Below is a small trained network, with its code and all its weights. Each question gives an input and a class and asks what happens when units are switched off, that is, made to give their printed mean instead of their output.

import numpy as np


def w(rows, s, z=0):
    codes = np.array(rows[::2]) - 128.0
    scale = np.full(codes.shape[1], s)
    scale[-1] = z or s
    return codes * scale


def norm(h):
    return h / np.sqrt((h * h).mean(-1, keepdims=True) + 1e-5)


def f(y):
    return np.maximum(y, 0)


def log_softmax(a):
    a = a - a.max(-1, keepdims=True)
    return a - np.log(np.exp(a).sum(-1, keepdims=True))


def net(x, mask):
    res = np.array(x, float).reshape(1, 7) / 4 @ E
    u = 0
    for l in range(3):
        y = f(norm(res) @ A[l][:, :-1].T + A[l][:, -1])
        res = res + np.where(mask[u : u + 6], y, B[l][:, -1]) @ B[l][:, :-1]
        u += 6
    return log_softmax(norm(res)[-1] @ U[:, :-1].T + U[:, -1])


A, B = {}, {}
E = w([
[176,143,131,159,113,66,208,249,155,100,183,41],'x0',
[126,125,125,130,122,127,124,132,124,124,128,129],'x1',
[170,168,248,139,143,131,100,118,61,28,154,128],'x2',
[128,127,127,130,130,127,127,131,126,126,131,133],'x3',
[244,118,88,94,56,99,89,116,108,160,162,96],'x4',
[128,126,136,122,128,126,136,120,136,134,133,124],'x5',
[129,131,136,126,133,126,130,126,129,139,131,126],'x6',
],0.014)
A[0] = w([
[179,137,211,136,136,117,146,175,112,66,132,111,2],'L0N1',
[254,123,100,117,96,124,91,106,118,161,137,125,184],'L0N2',
[169,144,223,132,135,134,89,99,96,55,129,128,17],'L0N3',
[106,121,102,127,122,121,94,114,121,163,132,148,141],'L0N4',
[131,130,125,129,134,138,120,97,124,114,130,148,168],'L0N5',
[149,137,118,140,132,109,194,223,145,125,145,93,24],'L0N6',
],0.027,0.0051)
B[0] = w([
[170,226,92,163,136,205,153,91,139,50,194,99,235],'L0N1',
[183,114,114,72,163,101,46,107,117,137,119,35,243],'L0N2',
[121,3,203,67,108,77,140,161,76,178,82,155,252],'L0N3',
[58,161,155,80,138,145,166,110,178,120,129,88,177],'L0N4',
[137,118,133,181,144,120,58,97,151,167,103,169,165],'L0N5',
[115,69,140,129,108,48,124,190,129,178,84,157,233],'L0N6',
],0.018,0.026)
A[1] = w([
[181,205,145,156,145,165,166,129,137,29,198,61,154],'L1N1',
[94,127,198,183,84,147,191,131,110,104,146,235,68],'L1N2',
[55,144,178,202,129,130,195,139,175,141,119,186,3],'L1N3',
[72,180,103,140,182,180,112,96,152,94,130,78,60],'L1N4',
[90,117,128,193,92,152,255,184,107,124,138,205,116],'L1N5',
[188,116,79,218,110,153,94,121,141,147,106,188,52],'L1N6',
],0.028,0.0024)
B[1] = w([
[154,230,189,122,134,125,137,115,176,2,147,147,213],'L1N1',
[113,165,78,199,187,134,118,121,213,151,67,136,237],'L1N2',
[146,101,153,127,107,132,160,115,35,97,178,122,241],'L1N3',
[123,166,83,107,98,171,78,107,165,157,127,163,222],'L1N4',
[74,80,202,55,117,114,133,79,185,156,135,139,251],'L1N5',
[106,123,111,135,128,159,122,93,109,151,146,123,135],'L1N6',
],0.026,0.016)
A[2] = w([
[123,206,71,113,169,209,155,37,123,100,222,3,87],'L2N1',
[225,206,49,172,95,133,178,175,79,43,235,74,73],'L2N2',
[160,184,89,148,50,207,143,76,62,86,245,182,4],'L2N3',
[130,84,80,186,185,152,129,116,137,193,51,145,47],'L2N4',
[55,80,121,193,153,173,225,148,141,174,94,171,88],'L2N5',
[176,154,1,251,165,57,87,238,122,189,110,74,30],'L2N6',
],0.025,0.0032)
B[2] = w([
[42,173,117,130,94,164,133,125,124,123,142,182,250],'L2N1',
[133,172,106,158,97,92,98,220,53,116,55,185,179],'L2N2',
[255,64,88,151,135,129,174,96,104,103,158,160,216],'L2N3',
[158,159,103,137,162,182,110,125,118,114,114,81,196],'L2N4',
[76,139,100,195,121,103,128,164,90,136,145,147,207],'L2N5',
[187,109,108,171,139,148,227,138,212,136,158,108,188],'L2N6',
],0.036,0.018)
U = w([
[154,81,38,154,100,205,179,54,85,131,201,217,252],'0',
[31,215,27,46,105,223,51,68,206,187,149,87,37],'1',
[42,98,121,244,234,199,82,127,64,177,44,131,165],'2',
[192,24,194,4,152,155,41,97,41,187,79,35,129],'3',
[2,21,164,164,100,39,201,166,114,198,182,139,62],'4',
[215,83,48,128,112,85,203,207,232,200,159,26,132],'5',
[66,195,209,144,168,134,166,95,239,56,139,148,182],'6',
[228,214,122,94,89,94,72,237,69,58,67,130,73],'7',
],0.012,0.0015)

Each question gives the input, the list of numbers given to net, and the class t.
The units are the neurons (one row each of A and B). Each row of codes is followed by its name. A weight is (code - 128) times the scale printed after its matrix; where a second scale follows, it is the last column's (A, B and U).
mask holds one flag per neuron, layer by layer. A switched-off neuron (its flag False) gives its mean, the last column of its row in B, instead of its output. The means were averaged over made-up inputs and are rounded, as every weight is.
A unit's drop is (log p(t) with every unit on - log p(t) with that unit switched off) / (log p(t) with every unit on - log p(t) with every unit switched off).
unit that matters most: the unit with the biggest drop
top k neurons: the k neurons with the biggest drops, biggest first
top k neurons in layer l: the k neurons of layer l with the biggest drops, biggest first
drop when u is switched off: that unit's drop, to one decimal
input [2,-6,1,2,7,-7,-2], class 7: unit that matters most	L0N3
input [1,3,-4,3,-8,-1,-1], class 4: top 2 neurons	(L0N2, L0N1)
input [1,-4,-3,0,6,-7,-7], class 5: top 4 neurons	(L0N1, L1N5, L2N6, L0N3)
input [1,0,-6,-5,-7,-1,7], class 4: top 2 neurons in layer 0	(L0N2, L0N1)
input [4,-2,7,8,-1,8,-6], class 6: top 2 neurons	(L0N1, L0N2)
input [1,-2,-4,-5,1,-3,8], class 5: top 2 neurons	(L0N1, L0N3)
input [3,1,1,-6,-3,2,3], class 6: top 3 neurons	(L0N1, L0N2, L0N3)
input [2,0,1,-1,0,-3,6], class 6: top 4 neurons	(L0N1, L0N2, L1N5, L0N6)
input [1,-7,-3,7,2,8,8], class 5: top 2 neurons	(L0N1, L1N5)
input [7,-3,0,3,-7,-8,6], class 4: top 2 neurons in layer 0	(L0N6, L0N2)
input [1,7,-4,8,1,-5,6], class 5: top 3 neurons	(L0N1, L0N3, L1N5)
input [2,0,0,-8,-6,-5,-3], class 4: top 4 neurons	(L0N2, L0N1, L0N6, L1N5)
input [2,-8,6,-5,0,7,1], class 6: top 4 neurons	(L0N1, L0N2, L0N3, L1N2)
input [6,4,0,1,-8,5,-3], class 4: unit that matters most	L0N6
input [-5,1,1,-3,8,-1,-7], class 3: top 2 neurons	(L0N1, L1N2)
input [3,7,1,0,-4,7,-5], class 6: top 4 neurons in layer 0	(L0N1, L0N2, L0N3, L0N6)
input [-1,-4,-4,-5,7,-5,2], class 1: top 3 neurons	(L0N3, L0N6, L0N1)
input [1,7,-6,6,3,-1,3], class 5: top 2 neurons	(L0N1, L1N5)
input [4,-7,3,-2,-1,2,3], class 6: top 4 neurons	(L0N1, L0N2, L1N5, L1N1)
input [-2,6,-8,8,1,8,0], class 1: unit that matters most	L0N3
input [1,0,-8,6,5,2,4], class 5: top 2 neurons in layer 1	(L1N5, L1N1)
input [6,-5,6,-4,0,-1,5], class 6: top 4 neurons in layer 0	(L0N1, L0N2, L0N6, L0N3)
input [0,-8,6,6,-1,8,-8], class 2: top 3 neurons in layer 0	(L0N2, L0N3, L0N1)
input [-4,-7,-6,5,6,7,-4], class 1: drop when L0N3 is switched off	1.0
input [-1,-2,3,-1,0,-3,8], class 2: drop when L1N2 is switched off	0.5
input [0,6,4,-2,8,7,0], class 3: drop when L0N6 is switched off	0.0
input [-4,0,-5,2,1,4,-8], class 1: drop when L0N3 is switched off	0.6
